Each row has a name. Each question is about the rows just above it.

X: [154 107 136 161]
F: [ 63 128 111 142]
W: [144 148  62 117]
R: [177 152 129 171]
U: [144 148 128 176]
S: [133 177 141 208]
N: [ 63 207 129 129]
The one value in N and F:  [63]
The row with [ 63 128 111 142] is  F
The one value in F and U:  [128]
The one value in S and R:  [177]

P: [ 92 105 124 123 119 105 106  99 115]
L: [ 94 106 121 124 121 150 137 102 118]
M: [ 87 119 138 117 114 145 146  97 117]
Q: [115 106 137 137 120  91  46  80 123]
H: [ 92 105 119 123 119 149 134 106 105]
Which value is in both H and M?  [119]
Shared by P and M:  [119]
The one value in H and L:  [106]
Which row holds [ 87 119 138 117 114 145 146  97 117]?  M
Shared by M and P:  [119]

nevil: [ 87  98 121 186  77 127 169 116  65 190 100  58 136 119 136 172 123 181
 122 184 129 175 145 122 178  36 150 123  65  83 138 135  69  65 137  76
  68 144  65  56 143 125  49 139]
Gola: [137 160 163 153 126 177 159 183 139 209 183 180 164 207 196 135 182  71
 141 123 101 120 164 150 110  76 157 186 127 134 172 207 187 118 212 101
 129 127 131 218 227 124 129 109]
zuf: [187 160 163 153 126 177 159 183 139 209 100  75 164 207 196 135 123  71
 141 123 101 120 164 150 110  79 157 186 127 134 172 207 121 118 212 101
 129 127 131 112 188 124 129 109]
The row with [ 87  98 121 186  77 127 169 116  65 190 100  58 136 119 136 172 123 181
 122 184 129 175 145 122 178  36 150 123  65  83 138 135  69  65 137  76
  68 144  65  56 143 125  49 139] is  nevil
Whose row is [187 160 163 153 126 177 159 183 139 209 100  75 164 207 196 135 123  71
 141 123 101 120 164 150 110  79 157 186 127 134 172 207 121 118 212 101
 129 127 131 112 188 124 129 109]?  zuf
Where do [137 160 163 153 126 177 159 183 139 209 183 180 164 207 196 135 182  71
 141 123 101 120 164 150 110  76 157 186 127 134 172 207 187 118 212 101
 129 127 131 218 227 124 129 109] appear?  Gola

Tidu: [120 138 189  61 145 107 153 105 140  91 190 137 102  90 117 146 123 101
 110 182 154 109 142 155  89 132 102 177  82  78 128 130  68 136 128 192
 158 131 144 130 130 154]
Gokeb: [159 140 126  73 138  99 130 117  99 119 203 151  93 116 123 144 140 108
 118 173 141 128  91 196 100 190 120 155 119  66 183 157  56 170 131 135
 183 180 113 108 116 139]
revub: [125 115 158 115 126 145 128  56 163  84 124 139 141 166 113 131 113  70
  96 209 116 120 176 166 120 136 100 181 103  86 131 145  70 101  96 129
 163 179 188 120 102 151]
Luni: [ 71 147 153  34 147 160 109  98 144 117  82 158 142 125 100  95 106 131
 197 211 155  85 132 106 131 114 105 169  89 128  90  79 139  89 104 193
 126 142  70 138 131 113]
[125 115 158 115 126 145 128  56 163  84 124 139 141 166 113 131 113  70
  96 209 116 120 176 166 120 136 100 181 103  86 131 145  70 101  96 129
 163 179 188 120 102 151] is in which row?  revub
Whose row is [ 71 147 153  34 147 160 109  98 144 117  82 158 142 125 100  95 106 131
 197 211 155  85 132 106 131 114 105 169  89 128  90  79 139  89 104 193
 126 142  70 138 131 113]?  Luni

tuge: [133 120 157 128 158  87 137  86 129]
Firo: [133  93 129 105 181  85 153 120  86]
Riz: [133 120 134 128 132  99 137 133 129]
Where do [133  93 129 105 181  85 153 120  86] appear?  Firo
Whose row is [133 120 157 128 158  87 137  86 129]?  tuge
Where do [133 120 134 128 132  99 137 133 129] appear?  Riz

sote: [103 117 142 133 114 140 119 115 111 134 121 103 113 141 128 113 124 131
 118 119 136 133 127 126 128 111 122 133 136 129 129 135 130 134 154 127
 125 123]
gerat: [141 136 147 121 110 139 113 100 123 127 142 139 139 112 111 151 125 118
 105 139 143 126 113 129 129 111 122 126 130 123 118 115 144 117 125 128
 128 123]
boz: [120 148 131 104  95  95 136 148 106 124 202 103 153 108 148 162 122 152
 126 149 181  58 115 138 135 115 113 130 149 104 116 139 140 111 155 140
  96 120]
sinug: [118 133 108 151 135 116  91 128 123 154 144 137 118 114 123 117 131 131
 128 133 125 108 153  98 137 137 126 125 116 128 123 133 139 104  92 131
 131 111]
des: [120 148 126 104  95 128 136 148 106 124 202 103 153 108 148 162 122 152
 126 149 181  58 115 138 135 115 113 130 149 104 116 139 140 111 155 140
  96 120]
fepid: [124 132 110 116 117 115 123 129 120 130 126 124 139 127 127 121 126 126
 135 136 123 111 134 129 122 122 100 138 130 141 128 134 112 136 115 131
 129 116]
fim: [120 148 131 104  95  95 136 148 106 124 202 103 153 108 148 162 125 152
 126 149 181  58 115 138 135 115 113 130 149 104 116 139 140 111 155 140
  96 120]
refa: [141 136 147 121 110 139 113 100 123 127 142 139 139 112 111 151 125 118
 105 139 143 126 113 129 129 111 122 126 130 123 118 115 144 117 102 156
 125 125]
[103 117 142 133 114 140 119 115 111 134 121 103 113 141 128 113 124 131
 118 119 136 133 127 126 128 111 122 133 136 129 129 135 130 134 154 127
 125 123] is in which row?  sote
Whose row is [120 148 131 104  95  95 136 148 106 124 202 103 153 108 148 162 125 152
 126 149 181  58 115 138 135 115 113 130 149 104 116 139 140 111 155 140
  96 120]?  fim

bofu: [103 143 102 158  93 120 147 147 132]
golid: [142 191 117  95 125 129 103  93 144]
fug: [125 130 142 108 151 125 142 209 122]
kof: [103  87 102 209  93 120 147 146 116]
big: [159 191 146  95 125 133 121  93 144]
rovev: [103  87 102 209 117 120 135 129  98]
pumir: [117  85 139 158 119 136 122 136 118]
Which value is in both kof and fug?  [209]
Shared by big and fug:  [125]
Shared by pumir and bofu:  [158]
Where do [103 143 102 158  93 120 147 147 132] appear?  bofu
Whose row is [103  87 102 209  93 120 147 146 116]?  kof
The one value in pumir and rovev:  [117]

Boki: [104 125 123 110 110 157 127 152 164 107 151 192 110 176 151 125  78 171
 108]
vut: [ 72 151 192 163 147 144 210 134  84 212  89 122 147 111 185 197 150 104
 111]
kon: [ 81 121 162 106 108 166 171  94 105 162  99 148 163 133 125 168 141 104
 129]
Pok: [106 126  64 183 151  87  37 172 203 151 209 189  53 202  75  65  63 205
 103]
gapo: [162 150  87 205 163  62  76 161 147  90 159 147  59 154  82  97 100 147
  67]
Which value is in both Boki and Pok?  [151]
The one value in Pok and Boki:  [151]

Nivov: [ 66  66  64  50 120 189 103 187]
Gitod: [ 56  71 111 154 152  63 112 103]
tazuf: [ 43 164 122  45 112 103  62  56]
Which value is in both Nivov and Gitod?  [103]
Which value is in both Gitod and Nivov?  [103]

sud: [103  88  88 108 203]
nogi: [124 136 126 186  85]
nub: [137 162 119 148 147]
Zamer: [162 137 155 158 118]
vaze: [103 150  88  87 163]
Where do [162 137 155 158 118] appear?  Zamer
Whose row is [124 136 126 186  85]?  nogi
[103 150  88  87 163] is in which row?  vaze

ton: [152 119 170 129  87 155 136 133 133 126  78  52 151 155 122 168 187 156
  75 141 165 157 115  93 173  97 137 106 146 163  88 143  91 108 171 131
 200]
lisub: [115 132 104 157 141 144 139 138 101 101 142 159 106 104 124 124 119 153
 128 130  86 116 142 118 122 134 139 138 131 126 132 152 155 138 123 138
 119]
Tizub: [120 141 120  73 136  72 158 110 145 112 154 156  85 133 101 108 108  95
 196  94 133 128 146 183  79 176 144 172 106 100 118  69 164 116 100 122
  71]
teza: [115 145 169 186 145 159  71 115 114 143 128  56 161 128 156 103 157 111
  85 121 157 157  82  79 181  70  95  84 134 141 123 179  95 132 156 122
 132]
Kifev: [115 145 169 186 145 159  71 115 114 143 128  56 161 128 156 103 157 111
  85 121 157 157  82  79 181  70  95  84 134 141 123 179  95 132 153 115
 168]
Zagu: [119 133 170 162 127 165  98 106 120 132 103  50 160 133 136 126 177 129
  84 135 158 175  84  83 166  92  95  98 121 143 106 159 105 116 169 131
 160]
kup: [134 133 126 116 116 115 156 137 126 104 130 133 100 132  51 138 133 140
 139 116 122 122 150 138 124 138 158 144 140 132 111 120 141 123 122 136
 135]
Dokep: [127 145 166 147 124 156 108 103 122 137 112  61 162  50 133 124 169 135
  83 124 164 159  82  93 153 122 112 105 101 144  94 142 113 104 162 127
 150]
Whose row is [134 133 126 116 116 115 156 137 126 104 130 133 100 132  51 138 133 140
 139 116 122 122 150 138 124 138 158 144 140 132 111 120 141 123 122 136
 135]?  kup
Which row holds [127 145 166 147 124 156 108 103 122 137 112  61 162  50 133 124 169 135
  83 124 164 159  82  93 153 122 112 105 101 144  94 142 113 104 162 127
 150]?  Dokep

Lus: [162 186 217 184  86 181 196 171  83  87 164 108 168  41 170  98 167 139
 184]
segon: [204 197 165  90 100 161 220  95  66  63 165 159 204  67 166 155 107 144
 132]
gisar: [204 197 176  90 120 161 220  95  66  63 197 159 204  67 166 155 107 166
 132]
lize: [204 197 176  90 120 161  82  95  66  63 163 159 204  67 166 155 107 144
 132]
[204 197 165  90 100 161 220  95  66  63 165 159 204  67 166 155 107 144
 132] is in which row?  segon
Where do [204 197 176  90 120 161  82  95  66  63 163 159 204  67 166 155 107 144
 132] appear?  lize
Whose row is [162 186 217 184  86 181 196 171  83  87 164 108 168  41 170  98 167 139
 184]?  Lus

kas: [100  67  90 146 111 180 115 119  98 133 100 161  76 121 125  97 158 164
 149  93 138 108 172 135 141 123 156 106 127 116 105]
Somap: [122 140 111 169  88 148  88 152 150 121 132 153 134  95 121 139  93 140
 150  89 113  97 127 130 140 133  88 154  73 116 101]
larot: [110 135 102 166  76 149  71 150 154 112 112 149 117  76 119 144 118 144
 149  60  99  55 143 147 141 143 101 145  77 119  93]
paze: [180 148 145 113 122  88 149 125 116 141 133  97 175 141 118 151 133 111
 108 169 142 148  86 139 111 125 102 129 177 157 159]
Koziz: [ 96  68 114 109 177 114 160 120 132 108 154  95  88 147 114 108 159 140
 129 156 130 126 114 116  98 117 180 114 124 122 124]
Whose row is [110 135 102 166  76 149  71 150 154 112 112 149 117  76 119 144 118 144
 149  60  99  55 143 147 141 143 101 145  77 119  93]?  larot
Which row holds [122 140 111 169  88 148  88 152 150 121 132 153 134  95 121 139  93 140
 150  89 113  97 127 130 140 133  88 154  73 116 101]?  Somap

zut: [133 176 128 176 106]
disu: [141 136 150 151 129]
gepu: [146 150 154 156 128]
nite: [129 150 135 151 121]
tegab: [135 149 141 143 115]
mebe: [193 171 123 135 125]
lutuf: [170 148 136 196 193]
kegav: [194 161 138 150 102]
The one value in gepu and disu:  [150]
Shared by mebe and lutuf:  [193]
Which value is in both nite and mebe?  [135]

Leme: [153  99 158  73 129 163 125 182 106 151 177  91 186 139 104  87 104 107
  57 133 140  96  89 106 145 135 101  65 112 111 129 127 153 123 156 178
 167 115 167 152 128  79 114 169  88]
Febap: [161  82 169  73 136 110 130 176 131 127 177 124 214 146 137 104 129  69
  46 134 152  49  95 111 156  87 113  80 118  86 171  81 159  49 127 166
 187 161 170 172 126  53  89 224  95]
tifi: [161  71 157  75 133 134 131 170 118 142 188 113 215 137 124 126 130  76
  43 126 130  84  98 102 148 116 120  73 110  85 165 113 160  77 134 164
 184 125 183 165 137  72 106 214 135]
buror: [130 125 131 124 129 155 128 131 127 129 132 127 134 129 127 126 127 125
 122 129 129 124 125 126 129 127 127 124 127 126 131 126 131 125 128 131
 132 128 131 131 128 136 126 134 126]
Whose row is [161  71 157  75 133 134 131 170 118 142 188 113 215 137 124 126 130  76
  43 126 130  84  98 102 148 116 120  73 110  85 165 113 160  77 134 164
 184 125 183 165 137  72 106 214 135]?  tifi
Whose row is [130 125 131 124 129 155 128 131 127 129 132 127 134 129 127 126 127 125
 122 129 129 124 125 126 129 127 127 124 127 126 131 126 131 125 128 131
 132 128 131 131 128 136 126 134 126]?  buror
Whose row is [161  82 169  73 136 110 130 176 131 127 177 124 214 146 137 104 129  69
  46 134 152  49  95 111 156  87 113  80 118  86 171  81 159  49 127 166
 187 161 170 172 126  53  89 224  95]?  Febap

rukas: [126 153 121 111 113 115 197 137 122 121 133 141 122 154 183 119 165 142
 189 112 103 145 167 109 134  74 181 118 125 152 152  53  46 146]
nuvos: [130 152 141  73 120  92 193 145 122  99 149 154 119 143 188  91 159 113
 208 106 108 177 129 103 120  83 148 125 136 107 130  65  52 122]
vel: [130 152 141  73 120  92 193 145 122  99 149 154 119 143 188  91 159 131
 208 106 108 177 129 103 120  83 148 125 136 107 130  65  52 122]
peked: [126 169 121 111 113 115 197 137 122 121 133 141 122 154 183 119 165 142
 189 112 103 145 167 109 134  74 181 119 125 116 152  53  46 146]
pavil: [124 151 125 100 118 116 172 114 137 132 131 142 137 133 157 148 153 131
 177 121 108 132 147 140 114  92 159 130 113 127 142  85  95 162]
meke: [146 167 107 116 121 118 160 151 143 117  94 145 137 121 132 164 156 152
 151 117  91 121 180 141 111  69 193 114  80 113 158  94  97 151]
Whose row is [146 167 107 116 121 118 160 151 143 117  94 145 137 121 132 164 156 152
 151 117  91 121 180 141 111  69 193 114  80 113 158  94  97 151]?  meke

baso: [132 134 154 157 106 136 136 164 134 139 134 116 153 133 140 109 135  93
 134 151  88 107 135 131 116 118 136 115 172 137 139 120 139 150 113 137
 103 138 132 116 113  94 143 139 105 105 115 151 114 129 105 134 135  91]
Feni: [106 108 153 153 119 142 123 117 135 139 125 103 149 126 125 130 126 115
 100 149  95 128 101 127 128 110  95 128 168 125 137 113 151 147 103 141
 117 125 127 140  95 127 122 124  88 117 130 146 131 150  86 125 101 112]
Sol: [153 157 121 120 120 141 119 115 136 140 144 134 119 114 110 123 115 117
 168 119 120 120 163 121 123 135 169 124 112 143 135 133 139 122 136 142
 124 112 136 141 138 112 110 148 138 123 123 121 125 120 138 145 165 119]
Bazaf: [ 78  76 125 121 124  92 143 119 107 100 128 144 122 147 149 141 140 121
  60 123 120 141  62 137 133 138  50 136 117 134  99 135  92 122 142  90
 125 148 131  97 147 157 155 133 146 123 134 124 136 141 150 132  60 124]
Moziz: [132 130 112 111 103 147 130 105 137 144 132 123 113 131 136 133 132  93
 128 112  85 134 129 130 135 123 127 134  99 136 144 126 146 115 125 145
 105 133 132 146 125 134 133 133 124 105 133 115 133 132 120 134 129  87]
lora: [110 110 119 116 137 121 147 117 125 125 135 124 118 152 160 124 146 145
 103 119 152 126 101 143 124 128 101 128 112 134 123 124 122 121 122 124
 141 159 135 124 120 162 166 136 124 140 124 121 126 145 122 136 107 152]
fop: [164 161 130 132 130 120 118 138 124 124  89 129 132 114 110 137 119 135
 174 133 134 134 172 117 137 131 178 135 138  90 123 133 119 133 131 121
 132 114 104 121 132  95 110  84 134 134 136 132 136 117 133  86 171 133]
teba: [132 130 146 146 148  98  95 153 113 106 121 146 143  83  73 131  97 161
 128 144 169 131 132 102 131 140 130 128 155 120 104 142  97 143 151 100
 150  71 123 106 153  64  64 123 156 150 130 144 130  95 157 124 132 166]
Zezon: [121 123 129 127 145 111 136 127 115 115 125 133 129 140 140 124 134 151
 120 126 162 126 121 136 129 131 117 126 125 127 114 132 110 128 136 113
 146 140 124 113 135 144 145 123 138 146 126 127 124 136 137 124 121 156]
Whose row is [132 130 146 146 148  98  95 153 113 106 121 146 143  83  73 131  97 161
 128 144 169 131 132 102 131 140 130 128 155 120 104 142  97 143 151 100
 150  71 123 106 153  64  64 123 156 150 130 144 130  95 157 124 132 166]?  teba
Whose row is [ 78  76 125 121 124  92 143 119 107 100 128 144 122 147 149 141 140 121
  60 123 120 141  62 137 133 138  50 136 117 134  99 135  92 122 142  90
 125 148 131  97 147 157 155 133 146 123 134 124 136 141 150 132  60 124]?  Bazaf
Whose row is [106 108 153 153 119 142 123 117 135 139 125 103 149 126 125 130 126 115
 100 149  95 128 101 127 128 110  95 128 168 125 137 113 151 147 103 141
 117 125 127 140  95 127 122 124  88 117 130 146 131 150  86 125 101 112]?  Feni
The row with [153 157 121 120 120 141 119 115 136 140 144 134 119 114 110 123 115 117
 168 119 120 120 163 121 123 135 169 124 112 143 135 133 139 122 136 142
 124 112 136 141 138 112 110 148 138 123 123 121 125 120 138 145 165 119] is  Sol

nilim: [ 45 116 150  92 115 112 133 199  58 128 106]
davu: [ 91 133 108 167 105 128  99 130 128 113 148]
sateg: [ 45 116 150  92 115 112 133 168  58 128 139]
tob: [117 152 132  93 136 137 106 108  62 139  95]
zesof: [ 63 128 140 144 132 184 138 145 107 187 167]
kipi: [130 151 124 143 142 132 117 108 105 142  92]
Lur: [ 91 133 144 167 105 128  99 108 105 142  63]
Which value is in both sateg and tob?  [139]
Shared by sateg and zesof:  [128]
The one value in zesof and sateg:  [128]
Shared by nilim and kipi:  [92]

Sura: [ 88 113 142 153 166 118 123 118 105 154 101 109 173 127 108 129 154 114
 156 154 162 163 126 124 129  88 109 188  93 115 142 125 106 112 124 114
  94 113  94 121 104 125 155]
Fid: [103 115 104 112 107 140 152 170 127  94 145 130  73 152 130 138 129 151
 102 113  91 123 112 115 102 144 167  96 143 154 115 125  78 134 137 133
 171 178 144 116 133  74 108]
Nadab: [178 135 135 128 120 155 103 149 137  92 160 144 165  95 135 110 124 113
 136 144 159 141 130 111 134 130  77 123 122  95 111 130 156 139 130 139
 101 109 141 155 102 205 154]
rozep: [178 146 156 118 117 132 109 141 119  88 119 146 148 108 134 108 106 106
 137 134 115 122 136 110 147 166  77 122 124  99 112 137 175 136 128 154
  94 171 160 171 123 185 143]
nen: [172 140 150 118 124 138 161 135 109  83 170 155 144 106 130 103 103 108
 136 134 115 117 139 109 146 167  81 121 119  93 112 139 167 127 135 161
  94 122 166 175 116 209 144]
Tebi: [172 140 150 118 124 138 108 135 109  83 129 155 144 106 130 103 103 108
 136 134 115 117 139 109 146 167  81 121 119  93 112 139 167 127 135 161
  94 122 166 156 116 182 144]
Where do [103 115 104 112 107 140 152 170 127  94 145 130  73 152 130 138 129 151
 102 113  91 123 112 115 102 144 167  96 143 154 115 125  78 134 137 133
 171 178 144 116 133  74 108] appear?  Fid
Where do [178 146 156 118 117 132 109 141 119  88 119 146 148 108 134 108 106 106
 137 134 115 122 136 110 147 166  77 122 124  99 112 137 175 136 128 154
  94 171 160 171 123 185 143] appear?  rozep
Whose row is [172 140 150 118 124 138 108 135 109  83 129 155 144 106 130 103 103 108
 136 134 115 117 139 109 146 167  81 121 119  93 112 139 167 127 135 161
  94 122 166 156 116 182 144]?  Tebi
Whose row is [178 135 135 128 120 155 103 149 137  92 160 144 165  95 135 110 124 113
 136 144 159 141 130 111 134 130  77 123 122  95 111 130 156 139 130 139
 101 109 141 155 102 205 154]?  Nadab

